Here is a tiny trained network, its code and every weight. The questions are about switching its units off for an input and a class, where a switched-off unit gives its printed mean instead of its output.

import numpy as np


def w(rows, s, z=0):
    codes = np.array(rows[::2]) - 128.0
    scale = np.full(codes.shape[1], s)
    scale[-1] = z or s
    return codes * scale


def f(y):
    return np.maximum(y, 0)


def log_softmax(a):
    a = a - a.max(-1, keepdims=True)
    return a - np.log(np.exp(a).sum(-1, keepdims=True))


def net(x, mask):
    res = np.array(x, float).reshape(1, 4) / 4 @ E
    y = f(res @ A[0][:, :-1].T + A[0][:, -1])
    res = res + np.where(mask, y, B[0][:, -1]) @ B[0][:, :-1]
    return log_softmax(res[-1] @ U[:, :-1].T + U[:, -1])


A, B = {}, {}
E = w([
[219,72,58,113,76,198],'x0',
[93,120,39,216,175,83],'x1',
[95,249,83,123,103,163],'x2',
[128,128,128,127,128,128],'x3',
],0.011)
A[0] = w([
[118,19,169,141,149,79,144],'neuron 1',
[127,90,63,165,149,103,5],'neuron 2',
[84,168,116,150,146,100,114],'neuron 3',
[106,172,83,141,138,146,100],'neuron 4',
[151,84,143,108,105,138,126],'neuron 5',
[174,113,46,128,101,169,2],'neuron 6',
[132,206,94,109,107,157,46],'neuron 7',
[73,196,116,183,162,85,109],'neuron 8',
[126,144,113,129,131,120,99],'neuron 9',
[106,36,157,154,158,82,28],'neuron 10',
[115,170,74,130,128,110,97],'neuron 11',
[150,154,214,72,96,158,198],'neuron 12',
[187,105,30,117,101,181,56],'neuron 13',
[125,126,128,132,112,115,116],'neuron 14',
[138,249,89,121,90,184,6],'neuron 15',
[118,91,40,201,152,91,70],'neuron 16',
[172,103,64,128,90,172,134],'neuron 17',
[144,182,247,54,82,172,62],'neuron 18',
[128,143,143,96,121,126,90],'neuron 19',
[131,212,117,110,108,163,123],'neuron 20',
[89,184,100,138,133,119,99],'neuron 21',
[130,158,165,109,124,147,52],'neuron 22',
[188,75,143,99,120,148,135],'neuron 23',
[112,183,69,151,120,125,104],'neuron 24',
[62,135,241,124,157,72,59],'neuron 25',
[125,234,85,113,107,171,149],'neuron 26',
[201,43,148,69,90,188,123],'neuron 27',
],0.016,0.011)
B[0] = w([
[87,157,119,27,141,132,237],'neuron 1',
[163,83,125,90,118,189,166],'neuron 2',
[127,144,128,157,124,98,199],'neuron 3',
[128,110,139,182,120,122,182],'neuron 4',
[163,122,137,150,111,131,178],'neuron 5',
[68,176,125,83,121,49,179],'neuron 6',
[142,109,141,83,142,180,182],'neuron 7',
[118,150,118,194,115,91,242],'neuron 8',
[133,123,139,137,131,118,139],'neuron 9',
[101,155,120,106,129,77,187],'neuron 10',
[153,136,122,173,123,124,177],'neuron 11',
[149,93,133,51,138,173,249],'neuron 12',
[68,169,113,27,162,115,214],'neuron 13',
[134,131,128,126,133,125,128],'neuron 14',
[166,75,134,48,134,193,212],'neuron 15',
[108,132,148,14,147,140,221],'neuron 16',
[164,95,147,98,123,160,217],'neuron 17',
[70,177,111,92,134,69,238],'neuron 18',
[122,161,133,143,142,132,144],'neuron 19',
[96,147,133,79,155,121,211],'neuron 20',
[126,136,114,187,127,122,193],'neuron 21',
[116,129,104,108,113,85,147],'neuron 22',
[157,115,138,205,116,146,206],'neuron 23',
[151,125,129,192,108,119,197],'neuron 24',
[150,93,132,38,134,180,223],'neuron 25',
[92,154,121,123,120,70,250],'neuron 26',
[175,92,128,252,116,155,254],'neuron 27',
],0.034,0.015)
U = w([
[180,67,115,64,170,200,33],'0',
[91,181,84,91,170,56,246],'1',
[223,94,106,246,105,101,128],'2',
],0.014,0.0013)

Each question gives the input, the list of numbers given to net, and the class t.
The units are the neurons (one row each of A and B). Each row of codes is followed by its name. A weight is (code - 128) times the scale printed after its matrix; where a second scale follows, it is the last column's (A, B and U).
mask holds one flag per neuron, in row order. A switched-off neuron (its flag False) gives its mean, the last column of its row in B, instead of its output. The means were averaged over made-up inputs and are rounded, as every weight is.
A unit's drop is (log p(t) with every unit on - log p(t) with that unit switched off) / (log p(t) with every unit on - log p(t) with every unit switched off).
unit that matters most: the unit with the biggest drop
top k neurons: the k neurons with the biggest drops, biggest first
drop of u: that unit's drop, to one decimal
input [8,-4,0,4], class 2: unit that matters most	neuron 27
input [8,3,6,-8], class 1: top 3 neurons	(neuron 6; neuron 13; neuron 26)
input [1,-2,7,-5], class 0: top 3 neurons	(neuron 15; neuron 7; neuron 6)
input [-8,-3,-1,3], class 0: top 2 neurons	(neuron 25; neuron 26)
input [3,2,1,-7], class 1: top 3 neurons	(neuron 15; neuron 12; neuron 25)
input [7,4,4,8], class 1: top 2 neurons	(neuron 6; neuron 13)
input [8,7,2,-6], class 1: top 4 neurons	(neuron 6; neuron 13; neuron 12; neuron 25)
input [3,-1,7,-5], class 0: top 3 neurons	(neuron 15; neuron 7; neuron 8)
input [7,0,-6,3], class 2: top 2 neurons	(neuron 27; neuron 23)
input [-6,-6,0,8], class 0: top 3 neurons	(neuron 25; neuron 12; neuron 26)
input [1,-7,-8,-5], class 2: top 3 neurons	(neuron 27; neuron 23; neuron 16)
input [4,-2,-3,6], class 2: drop of neuron 27	0.5
input [-3,5,5,-2], class 2: drop of neuron 8	0.0
input [2,-4,-2,-6], class 2: drop of neuron 27	0.3
